Below is a small trained network, with its code and all its weights. Each question gives an input and a class and asks what happens when units are switched off, that is, made to give their printed mean instead of their output.

import numpy as np


def w(rows, s, z=0):
    codes = np.array(rows[::2]) - 128.0
    scale = np.full(codes.shape[1], s)
    scale[-1] = z or s
    return codes * scale


def norm(h):
    return h / np.sqrt((h * h).mean(-1, keepdims=True) + 1e-5)


def f(y):
    return y / 2 * (1 + np.tanh(0.7978845608 * (y + 0.044715 * y**3)))


def log_softmax(a):
    a = a - a.max(-1, keepdims=True)
    return a - np.log(np.exp(a).sum(-1, keepdims=True))


def net(x, mask):
    res = np.array(x, float).reshape(1, 6) / 4 @ E
    u = 0
    for l in range(3):
        y = f(norm(res) @ A[l][:, :-1].T + A[l][:, -1])
        res = res + np.where(mask[u : u + 9], y, B[l][:, -1]) @ B[l][:, :-1]
        u += 9
    return log_softmax(norm(res)[-1] @ U[:, :-1].T + U[:, -1])


A, B = {}, {}
E = w([
[251,131,179,161,184,130],'x0',
[116,104,64,162,162,152],'x1',
[107,143,130,199,1,162],'x2',
[229,104,137,35,132,143],'x3',
[148,129,57,202,131,23],'x4',
[97,167,242,160,174,167],'x5',
],0.0035)
A[0] = w([
[110,199,159,196,118,102,39],'L0N0',
[165,138,155,76,175,117,25],'L0N1',
[187,136,205,125,184,252,35],'L0N2',
[245,72,56,76,77,105,34],'L0N3',
[94,111,84,126,92,67,63],'L0N4',
[90,100,199,18,95,189,4],'L0N5',
[211,110,163,69,161,120,60],'L0N6',
[168,173,208,160,167,149,60],'L0N7',
[117,105,154,94,123,133,80],'L0N8',
],0.0048,0.0027)
B[0] = w([
[127,43,144,106,70,97,129],'L0N0',
[89,134,99,171,114,155,134],'L0N1',
[166,168,107,196,202,230,248],'L0N2',
[223,174,86,109,73,96,205],'L0N3',
[161,153,138,155,170,204,142],'L0N4',
[72,253,153,29,142,179,186],'L0N5',
[93,198,92,212,80,137,208],'L0N6',
[182,87,184,167,145,149,187],'L0N7',
[120,172,142,134,116,126,109],'L0N8',
],0.0044,0.0016)
A[1] = w([
[154,234,234,148,60,111,63],'L1N0',
[145,132,67,90,147,163,44],'L1N1',
[105,147,2,105,172,222,87],'L1N2',
[9,85,71,218,30,174,31],'L1N3',
[62,135,82,68,51,20,158],'L1N4',
[168,159,140,96,132,115,119],'L1N5',
[14,18,71,182,21,162,114],'L1N6',
[88,88,54,96,242,48,5],'L1N7',
[125,143,173,68,102,174,8],'L1N8',
],0.0045,0.0027)
B[1] = w([
[93,42,130,140,159,91,170],'L1N0',
[117,85,163,130,86,95,108],'L1N1',
[120,113,205,151,82,64,165],'L1N2',
[110,254,116,181,95,60,218],'L1N3',
[177,129,146,186,179,192,242],'L1N4',
[103,108,93,161,105,144,141],'L1N5',
[135,248,125,202,151,125,251],'L1N6',
[67,67,92,129,210,107,145],'L1N7',
[93,100,126,108,146,150,109],'L1N8',
],0.0053,0.0023)
A[2] = w([
[172,104,135,203,147,34,133],'L2N0',
[86,79,70,87,231,40,39],'L2N1',
[72,159,184,75,63,191,61],'L2N2',
[73,60,248,169,95,42,76],'L2N3',
[48,145,170,2,89,176,25],'L2N4',
[118,203,76,206,76,141,150],'L2N5',
[231,111,32,70,61,111,4],'L2N6',
[212,104,45,83,64,112,35],'L2N7',
[57,153,160,16,115,164,10],'L2N8',
],0.0063,0.0032)
B[2] = w([
[57,101,130,50,48,177,221],'L2N0',
[88,74,3,220,134,176,176],'L2N1',
[131,150,44,70,172,160,172],'L2N2',
[174,31,150,79,42,88,140],'L2N3',
[85,160,77,46,41,220,176],'L2N4',
[113,180,179,88,165,44,254],'L2N5',
[232,132,55,56,145,38,186],'L2N6',
[243,142,81,33,166,46,171],'L2N7',
[95,133,94,58,3,203,158],'L2N8',
],0.0058,0.0034)
U = w([
[233,146,64,66,131,49,235],'0',
[89,187,111,35,94,227,74],'1',
[129,53,201,133,55,86,7],'2',
[80,66,38,179,173,130,134],'3',
[190,125,218,161,213,208,87],'4',
[74,248,147,172,104,42,214],'5',
],0.014,0.0011)

Each question gives the input, the list of numbers given to net, and the class t.
The units are the neurons (one row each of A and B). Each row of codes is followed by its name. A weight is (code - 128) times the scale printed after its matrix; where a second scale follows, it is the last column's (A, B and U).
mask holds one flag per neuron, layer by layer. A switched-off neuron (its flag False) gives its mean, the last column of its row in B, instead of its output. The means were averaged over made-up inputs and are rounded, as every weight is.
A unit's drop is (log p(t) with every unit on - log p(t) with that unit switched off) / (log p(t) with every unit on - log p(t) with every unit switched off).
The circuit of an input: a set's keep is (log p(t) with only the set's units on - log p(t) with every unit switched off) / (log p(t) with every unit on - log p(t) with every unit switched off). Starting from the 12 units with the biggest drops (on a tie, the unit counted first), units are removed one at a time, each time the one whose removal leaves the highest keep (on an exact tie, the one counted first), for as long as the keep stays at least 0.8.
circuit, biggest first: the units of the circuit, biggest drop first
most important unit: the unit with the biggest drop
k most important neurons: the k neurons with the biggest drops, biggest first
top k neurons in layer l: the k neurons of layer l with the biggest drops, biggest first
drop of u: that unit's drop, to one decimal
input [2,6,-6,0,4,-6], class 3: circuit, biggest first => L2N1
input [-1,-5,1,-3,-1,5], class 2: 2 most important neurons => L2N3; L1N0
input [5,2,7,-8,-4,8], class 2: circuit, biggest first => L2N3; L1N0; L0N0
input [2,-1,3,-4,0,3], class 2: circuit, biggest first => L2N3; L1N0
input [1,-8,2,4,2,5], class 2: circuit, biggest first => L1N0; L2N3
input [6,-7,-2,5,1,1], class 4: circuit, biggest first => L0N2; L2N6
input [1,6,4,-6,-8,4], class 5: top 3 neurons in layer 1 => L1N3; L1N4; L1N6
input [6,5,0,-1,8,1], class 3: top 2 neurons in layer 2 => L2N1; L2N0
input [2,0,-6,-5,-6,-8], class 3: 2 most important neurons => L1N7; L2N1
input [-8,-6,1,7,6,4], class 1: 2 most important neurons => L1N6; L0N5
input [8,6,8,-5,8,8], class 2: top 2 neurons in layer 2 => L2N3; L2N0
input [5,5,-3,1,1,1], class 4: 2 most important neurons => L0N2; L1N0
input [-2,-1,-3,-5,6,4], class 3: 4 most important neurons => L0N6; L1N7; L2N1; L0N1
input [5,3,3,-6,8,7], class 2: most important unit => L2N3
input [8,5,4,-8,0,5], class 2: top 2 neurons in layer 1 => L1N4; L1N6
input [-3,4,7,1,-3,-8], class 5: 2 most important neurons => L1N6; L1N3
input [3,7,-2,-7,4,8], class 2: 2 most important neurons => L2N3; L0N0
input [-3,-1,8,3,-5,-7], class 0: 2 most important neurons => L0N3; L0N6
input [-6,-6,2,0,0,6], class 1: drop of L0N7 => 0.0
input [0,-7,7,3,4,2], class 2: most important neuron => L1N0
input [5,-3,-5,1,5,1], class 3: drop of L2N1 => 0.4
input [-4,-1,-7,-8,-2,8], class 1: top 2 neurons in layer 2 => L2N8; L2N4
